Below are the code and all the weights of a small trained network. Each question names an input and a class and asks about switching units off, where a switched-off unit gives its printed mean instead of its output.

import numpy as np


def w(rows, s, z=0):
    codes = np.array(rows[::2]) - 128.0
    scale = np.full(codes.shape[1], s)
    scale[-1] = z or s
    return codes * scale


def norm(h):
    return h / np.sqrt((h * h).mean(-1, keepdims=True) + 1e-5)


def f(y):
    return y / 2 * (1 + np.tanh(0.7978845608 * (y + 0.044715 * y**3)))


def log_softmax(a):
    a = a - a.max(-1, keepdims=True)
    return a - np.log(np.exp(a).sum(-1, keepdims=True))


def net(x, mask):
    res = np.array(x, float).reshape(1, 8) / 4 @ E
    u = 0
    for l in range(3):
        y = f(norm(res) @ A[l][:, :-1].T + A[l][:, -1])
        res = res + np.where(mask[u : u + 6], y, B[l][:, -1]) @ B[l][:, :-1]
        u += 6
    return log_softmax(norm(res)[-1] @ U[:, :-1].T + U[:, -1])


A, B = {}, {}
E = w([
[124,130,129,130,123,127,131,122,120,134,126],'x0',
[145,102,156,37,121,131,157,2,236,153,12],'x1',
[68,116,212,142,60,23,149,225,187,186,99],'x2',
[151,221,7,67,88,55,214,152,132,119,134],'x3',
[127,123,125,119,135,119,122,126,126,135,136],'x4',
[52,92,162,60,169,184,247,161,103,106,149],'x5',
[125,132,132,134,123,127,133,126,123,130,122],'x6',
[124,127,127,130,131,123,130,124,123,134,126],'x7',
],0.0047)
A[0] = w([
[140,110,172,53,98,112,159,3,216,140,79,7],'0.n0',
[174,111,66,77,143,206,95,61,53,62,121,41],'0.n1',
[27,123,158,61,184,165,211,145,82,92,96,7],'0.n2',
[89,106,214,118,28,62,142,193,154,156,88,30],'0.n3',
[196,189,53,87,118,85,191,143,138,188,137,19],'0.n4',
[156,83,205,179,170,184,80,121,151,190,117,4],'0.n5',
],0.0044,0.0023)
B[0] = w([
[142,130,84,122,164,168,97,254,65,174,32,252],'0.n0',
[81,202,152,199,177,99,175,126,237,192,150,235],'0.n1',
[243,70,133,132,14,120,126,104,157,163,190,214],'0.n2',
[120,170,102,197,239,131,175,51,177,167,187,213],'0.n3',
[40,85,143,99,114,131,100,72,114,49,129,188],'0.n4',
[63,150,129,79,86,92,141,91,102,21,116,174],'0.n5',
],0.0066,0.0031)
A[1] = w([
[79,188,190,140,169,32,155,151,231,189,144,2],'1.n0',
[201,161,101,163,86,75,25,81,129,141,99,3],'1.n1',
[118,73,255,124,140,175,64,81,141,107,130,64],'1.n2',
[127,174,45,67,86,74,165,156,156,64,105,16],'1.n3',
[196,155,89,178,92,49,12,88,160,157,99,37],'1.n4',
[125,191,55,48,72,47,193,99,152,54,110,17],'1.n5',
],0.0044,0.0027)
B[1] = w([
[121,139,88,226,185,112,160,114,178,149,209,223],'1.n0',
[166,94,221,73,78,206,207,131,122,129,185,183],'1.n1',
[57,125,69,128,50,3,101,77,117,41,126,223],'1.n2',
[76,123,158,103,89,94,55,82,100,60,162,201],'1.n3',
[205,35,214,92,46,209,230,129,146,104,216,246],'1.n4',
[44,107,136,126,85,71,37,83,93,65,178,253],'1.n5',
],0.0048,0.0017)
A[2] = w([
[198,69,172,76,68,173,193,135,144,140,191,7],'2.n0',
[138,173,84,105,107,92,137,135,111,125,147,138],'2.n1',
[131,158,123,175,146,127,94,253,17,124,180,78],'2.n2',
[75,67,207,161,135,130,84,92,117,86,90,56],'2.n3',
[170,171,92,127,203,199,137,40,118,95,152,52],'2.n4',
[91,84,129,61,140,138,222,137,139,137,160,75],'2.n5',
],0.0064,0.0022)
B[2] = w([
[197,100,164,146,77,167,129,115,63,99,159,214],'2.n0',
[85,81,206,143,148,162,79,92,109,136,114,161],'2.n1',
[155,112,108,42,145,157,129,96,173,155,2,253],'2.n2',
[106,199,67,85,105,102,114,127,85,102,185,180],'2.n3',
[88,117,172,205,134,21,168,204,175,184,163,202],'2.n4',
[193,158,168,184,118,164,73,122,114,96,155,181],'2.n5',
],0.0081,0.0042)
U = w([
[98,151,127,208,182,86,169,141,182,181,165,147],'0',
[152,120,103,61,152,158,119,149,129,157,9,50],'1',
[54,147,109,94,92,90,86,85,78,63,167,98],'2',
[207,100,167,142,75,169,145,120,98,116,182,253],'3',
],0.013,0.00043)

Each question gives the input, the list of numbers given to net, and the class t.
The units are the neurons (one row each of A and B). Each row of codes is followed by its name. A weight is (code - 128) times the scale printed after its matrix; where a second scale follows, it is the last column's (A, B and U).
mask holds one flag per neuron, layer by layer. A switched-off neuron (its flag False) gives its mean, the last column of its row in B, instead of its output. The means were averaged over made-up inputs and are rounded, as every weight is.
A unit's drop is (log p(t) with every unit on - log p(t) with that unit switched off) / (log p(t) with every unit on - log p(t) with every unit switched off).
The circuit of an input: a set's keep is (log p(t) with only the set's units on - log p(t) with every unit switched off) / (log p(t) with every unit on - log p(t) with every unit switched off). Starting from the 12 units with the biggest drops (on a tie, the unit counted first), units are removed one at a time, each time the one whose removal leaves the highest keep (on an exact tie, the one counted first), for as long as the keep stays at least 0.8.
circuit, biggest first: the units of the circuit, biggest drop first
k most important neurons: the k neurons with the biggest drops, biggest first
k most important neurons of layer l: the k neurons of layer l with the biggest drops, biggest first
input [5,-5,1,1,-3,-6,5,-1], class 3: 4 most important neurons => (1.n4; 0.n0; 1.n1; 2.n0)
input [8,2,1,5,6,-6,-8,8], class 3: circuit, biggest first => (1.n4)
input [-3,-6,6,7,8,-5,-7,-5], class 2: 3 most important neurons of layer 1 => (1.n3; 1.n5; 1.n0)
input [4,-5,6,-6,-4,8,1,-2], class 3: circuit, biggest first => (0.n1; 0.n2)
input [-3,7,-8,1,8,-3,4,2], class 0: 3 most important neurons => (2.n4; 0.n1; 2.n2)
input [2,-7,-6,-8,-8,-7,8,-8], class 2: 2 most important neurons of layer 1 => (1.n2; 1.n0)
input [-1,-6,4,5,-2,-8,-8,3], class 3: 2 most important neurons => (1.n4; 0.n0)
input [3,-6,-7,-6,6,-4,-7,3], class 0: 2 most important neurons of layer 0 => (0.n0; 0.n1)
input [1,1,5,-1,-8,7,-3,3], class 3: 2 most important neurons => (0.n2; 0.n1)
input [-7,6,0,-4,2,8,-1,0], class 3: 4 most important neurons => (0.n2; 2.n0; 2.n2; 2.n5)
input [2,-6,-7,-2,-2,-7,-7,7], class 0: 3 most important neurons => (2.n4; 0.n2; 0.n1)
input [-6,-2,5,-7,-6,-6,3,0], class 2: circuit, biggest first => (0.n5; 2.n3)
input [0,0,-8,-1,2,-7,4,-6], class 0: 2 most important neurons => (0.n1; 2.n4)
input [3,5,-5,4,1,0,-4,3], class 0: circuit, biggest first => (2.n4)
input [2,-3,-1,-8,7,7,3,-4], class 2: 3 most important neurons => (1.n2; 2.n3; 1.n4)
input [8,7,8,3,5,0,-8,-7], class 0: 2 most important neurons => (0.n3; 1.n0)
input [5,-7,-6,4,-1,-7,4,-7], class 1: 4 most important neurons => (2.n2; 0.n2; 0.n3; 1.n0)
input [-3,-6,6,8,8,7,4,2], class 2: 4 most important neurons => (0.n0; 0.n1; 2.n4; 0.n4)
input [5,-6,4,3,-6,5,8,-7], class 1: 2 most important neurons => (2.n2; 0.n1)
input [-3,-8,7,-2,-4,-1,-1,7], class 1: 3 most important neurons => (2.n2; 0.n1; 2.n4)
input [6,2,4,-5,8,8,7,0], class 3: circuit, biggest first => (0.n2)
input [6,-3,3,-7,7,7,-4,-5], class 2: 3 most important neurons of layer 1 => (1.n2; 1.n4; 1.n1)
input [-8,4,-7,7,-4,5,6,1], class 0: 2 most important neurons of layer 0 => (0.n1; 0.n5)
input [4,3,-7,-6,8,-6,7,-7], class 0: 3 most important neurons of layer 0 => (0.n2; 0.n1; 0.n4)
input [7,6,-6,8,8,3,-2,-5], class 2: 2 most important neurons of layer 0 => (0.n3; 0.n4)
